Here is a tiny trained network, its code and every weight. The questions are about switching its units off for an input and a class, where a switched-off unit gives its printed mean instead of its output.

import numpy as np


def w(rows, s, z=0):
    codes = np.array(rows[::2]) - 128.0
    scale = np.full(codes.shape[1], s)
    scale[-1] = z or s
    return codes * scale


def norm(h):
    return h / np.sqrt((h * h).mean(-1, keepdims=True) + 1e-5)


def f(y):
    return np.maximum(y, 0)


def log_softmax(a):
    a = a - a.max(-1, keepdims=True)
    return a - np.log(np.exp(a).sum(-1, keepdims=True))


def net(x, mask):
    res = np.array(x, float).reshape(1, 7) / 4 @ E
    u = 0
    for l in range(2):
        y = f(norm(res) @ A[l][:, :-1].T + A[l][:, -1])
        res = res + np.where(mask[u : u + 3], y, B[l][:, -1]) @ B[l][:, :-1]
        u += 3
    return log_softmax(norm(res)[-1] @ U[:, :-1].T + U[:, -1])


A, B = {}, {}
E = w([
[105,83,4,117,76],'x0',
[111,153,78,144,233],'x1',
[126,130,130,129,129],'x2',
[201,151,103,37,144],'x3',
[92,46,161,60,147],'x4',
[125,129,128,125,133],'x5',
[125,127,128,125,131],'x6',
],0.0031)
A[0] = w([
[156,253,94,165,87,48],'L0N1',
[196,168,83,38,163,11],'L0N2',
[226,160,127,33,98,4],'L0N3',
],0.0065,0.0037)
B[0] = w([
[41,132,189,2,134,250],'L0N1',
[39,41,141,255,118,203],'L0N2',
[70,106,182,246,78,217],'L0N3',
],0.0065,0.0024)
A[1] = w([
[117,64,1,124,58,252],'L1N1',
[253,182,250,168,157,116],'L1N2',
[147,128,121,122,123,77],'L1N3',
],0.0049,0.0019)
B[1] = w([
[192,165,168,134,160,252],'L1N1',
[201,127,2,128,78,224],'L1N2',
[113,91,99,132,141,128],'L1N3',
],0.0068,0.0036)
U = w([
[66,106,146,236,113,37],'0',
[70,116,138,3,130,254],'1',
[126,135,126,121,132,221],'2',
[224,148,85,117,132,5],'3',
[127,133,149,138,138,124],'4',
],0.011,0.004)

Each question gives the input, the list of numbers given to net, and the class t.
The units are the neurons (one row each of A and B). Each row of codes is followed by its name. A weight is (code - 128) times the scale printed after its matrix; where a second scale follows, it is the last column's (A, B and U).
mask holds one flag per neuron, layer by layer. A switched-off neuron (its flag False) gives its mean, the last column of its row in B, instead of its output. The means were averaged over made-up inputs and are rounded, as every weight is.
A unit's drop is (log p(t) with every unit on - log p(t) with that unit switched off) / (log p(t) with every unit on - log p(t) with every unit switched off).
The circuit of an input: a set's keep is (log p(t) with only the set's units on - log p(t) with every unit switched off) / (log p(t) with every unit on - log p(t) with every unit switched off). Starting from all 6 units, units are removed one at a time, each time the one whose removal leaves the highest keep (on an exact tie, the one counted first), for as long as the keep stays at least 0.8.
units of the circuit, in order: the units of the circuit, biggest drop first
most important unit: the unit with the biggest drop
top k neurons: the k neurons with the biggest drops, biggest first
top k neurons in layer l: the k neurons of layer l with the biggest drops, biggest first
drop of u: that unit's drop, to one decimal
input [-6,-2,6,7,-4,-1,-6], class 0: units of the circuit, in order => L0N3, L0N2
input [3,-7,-2,-3,-8,-5,-4], class 1: units of the circuit, in order => L0N1, L0N3
input [7,0,-2,2,0,-3,-4], class 3: units of the circuit, in order => L1N1
input [-8,-2,8,3,-8,4,-7], class 1: top 2 neurons => L0N1, L1N1
input [7,-1,2,-2,6,-7,4], class 3: top 4 neurons => L0N1, L1N1, L0N2, L0N3
input [8,-6,8,-3,-4,-4,1], class 3: units of the circuit, in order => L1N1, L0N3
input [8,1,4,-7,1,4,-7], class 3: top 2 neurons => L0N1, L1N1
input [5,-4,1,-1,-1,-2,6], class 3: top 4 neurons => L1N1, L0N1, L0N3, L0N2
input [-6,-1,2,-1,-6,-6,-5], class 1: top 3 neurons => L0N1, L1N1, L0N3
input [8,5,7,5,7,1,5], class 3: top 3 neurons => L0N1, L1N1, L0N3
input [5,-4,4,5,-5,0,-1], class 0: top 2 neurons in layer 0 => L0N3, L0N2
input [7,6,2,0,-8,-1,-3], class 1: top 2 neurons => L0N1, L1N2
input [7,2,-5,7,-5,-4,-1], class 0: top 3 neurons => L0N2, L0N3, L1N2
input [-7,2,-6,4,-1,8,1], class 3: most important unit => L1N2
input [-1,-7,-3,7,2,-7,-8], class 0: drop of L0N3 => 0.6
input [2,0,-4,7,4,-6,3], class 0: drop of L1N2 => 0.0
input [1,6,-6,7,-1,8,-2], class 0: drop of L0N2 => 0.5
